Here is a tiny trained network, its code and every weight. The questions are about switching its units off for an input and a target symbol, where a switched-off unit gives its printed mean instead of its output.

import numpy as np


def w(rows, s, z=0):
    codes = np.array(rows[::2]) - 128.0
    scale = np.full(codes.shape[1], s)
    scale[-1] = z or s
    return codes * scale


def f(y):
    return np.maximum(y, 0)


def softmax(a):
    e = np.exp(a - a.max(-1, keepdims=True))
    return e / e.sum(-1, keepdims=True)


def log_softmax(a):
    a = a - a.max(-1, keepdims=True)
    return a - np.log(np.exp(a).sum(-1, keepdims=True))


def net(x, mask):
    ids = ['αβγδεζηθλμξπστψω'.index(c) for c in x.split()]
    T = len(ids)
    res = E[ids] + P[:T]
    q, k, v = (res @ M[0].T for M in (Q, K, V))
    z = softmax(np.where(np.tri(T) > 0, q @ k.T / 2**0.5, -1e9)) @ v
    res = res + np.where(mask[0], z, O[0][:, -1]) @ O[0][:, :-1]
    y = f(res @ A[0][:, :-1].T + A[0][:, -1])
    res = res + np.where(mask[1:9], y, B[0][:, -1]) @ B[0][:, :-1]
    return log_softmax(res[-1] @ U[:, :-1].T + U[:, -1])


Q, K, V, O, A, B = {}, {}, {}, {}, {}, {}
E = w([
[125,151,136,121,134],'α',
[151,30,149,187,103],'β',
[151,109,115,141,137],'γ',
[128,182,128,176,128],'δ',
[136,88,113,142,30],'ε',
[184,98,179,185,198],'ζ',
[124,91,171,146,61],'η',
[94,170,201,191,50],'θ',
[123,110,164,128,98],'λ',
[100,196,98,29,90],'μ',
[130,100,172,176,183],'ξ',
[165,151,132,70,208],'π',
[104,147,73,202,129],'σ',
[135,128,254,121,109],'τ',
[137,196,142,130,151],'ψ',
[172,27,88,47,130],'ω',
],0.008)
P = w([
[252,191,117,146,102],'0',
[104,112,115,100,143],'1',
[110,115,245,70,126],'2',
[186,146,104,152,105],'3',
[65,90,111,124,148],'4',
[110,111,250,65,119],'5',
[194,144,103,148,105],'6',
[60,89,114,129,148],'7',
[110,104,254,58,110],'8',
[204,152,105,151,102],'9',
],0.0089)
Q[0] = w([
[117,65,236,71,92],'h1',
[79,113,11,136,175],'h1',
],0.011)
K[0] = w([
[246,155,105,100,108],'h1',
[16,65,77,89,176],'h1',
],0.012)
V[0] = w([
[86,243,192,55,172],'h1',
[140,123,2,47,111],'h1',
],0.007)
O[0] = w([
[154,255,194,73,169,210],'h1',
[12,114,130,88,175,252],'h1',
],0.0073,0.0013)
A[0] = w([
[201,161,81,255,56,85],'n1',
[157,132,46,76,93,234],'n2',
[126,239,30,137,66,242],'n3',
[221,161,182,77,72,220],'n4',
[37,134,184,118,106,124],'n5',
[181,159,74,196,229,250],'n6',
[185,77,41,136,116,123],'n7',
[94,56,175,141,126,150],'n8',
],0.0091,0.0021)
B[0] = w([
[12,103,174,177,187,185],'n1',
[156,118,30,196,115,195],'n2',
[56,221,85,154,88,211],'n3',
[207,130,156,196,116,254],'n4',
[101,103,89,65,177,203],'n5',
[134,186,131,2,235,172],'n6',
[138,66,86,160,187,166],'n7',
[73,119,89,108,96,184],'n8',
],0.0098,0.0057)
U = w([
[142,150,122,117,128,58],'α',
[211,127,185,155,88,162],'β',
[116,132,197,48,189,254],'γ',
[72,139,186,169,70,65],'δ',
[160,124,149,102,193,142],'ε',
[90,94,117,194,87,61],'ζ',
[101,87,138,148,99,160],'η',
[151,123,140,141,109,70],'θ',
[152,134,103,130,171,38],'λ',
[97,174,149,124,167,50],'μ',
[233,75,63,134,119,104],'ξ',
[192,156,118,86,153,44],'π',
[80,45,88,118,151,173],'σ',
[1,150,83,70,132,168],'τ',
[146,153,131,118,142,32],'ψ',
[189,182,91,124,18,234],'ω',
],0.0082,0.0019)

Each question gives the input, a string of symbols that net reads in full, and the target symbol t.
The units are the heads (2 rows each of Q, K, V and O) and the neurons (one row each of A and B). Each row of codes is followed by its name. A weight is (code - 128) times the scale printed after its matrix; where a second scale follows, it is the last column's (O, A, B and U).
mask holds one flag per unit, heads first, then neurons. A switched-off unit (its flag False) gives its mean, the last column of its rows in O or B, instead of its output. The means were averaged over made-up inputs and are rounded, as every weight is.
A unit's drop is (log p(t) with every unit on - log p(t) with that unit switched off) / (log p(t) with every unit on - log p(t) with every unit switched off).
The circuit of an input: a set's keep is (log p(t) with only the set's units on - log p(t) with every unit switched off) / (log p(t) with every unit on - log p(t) with every unit switched off). Starting from all 9 units, units are removed one at a time, each time the one whose removal leaves the highest keep (on an exact tie, the one counted first), for as long as the keep stays at least 0.8.
units of the circuit, in order: the units of the circuit, biggest drop first
most important unit: the unit with the biggest drop
k most important neurons: the k neurons with the biggest drops, biggest first
drop when u is switched off: that unit's drop, to one decimal
input ω ω ε, target τ: most important unit -> h1
input ω ω ω ξ ε θ, target τ: units of the circuit, in order -> [h1, n5, n4]
input ω ε τ, target τ: units of the circuit, in order -> [h1, n8]
input θ η β ω λ μ θ, target δ: units of the circuit, in order -> [n1, h1, n3, n5]
input ω π γ, target τ: units of the circuit, in order -> [h1, n4]
input ω μ η, target τ: units of the circuit, in order -> [h1, n8, n4]
input τ ω ε, target β: units of the circuit, in order -> [h1, n4, n3]
input ω ζ δ, target τ: units of the circuit, in order -> [h1, n4]
input τ ω τ γ θ τ ε μ η, target β: units of the circuit, in order -> [h1, n4]
input ζ μ ω θ τ μ ω, target ξ: 4 most important neurons -> [n2, n7, n1, n3]
input μ μ μ λ ζ, target γ: 2 most important neurons -> [n6, n2]
input ω μ ω μ μ ε, target τ: drop when h1 is switched off -> 1.4
input τ σ λ, target β: drop when h1 is switched off -> 0.9
input τ ε π, target β: most important unit -> h1
input μ ω ω ω μ ε ω δ ζ σ, target τ: drop when n3 is switched off -> 0.3
input ω β ε ω ω ω, target τ: drop when n4 is switched off -> 0.5
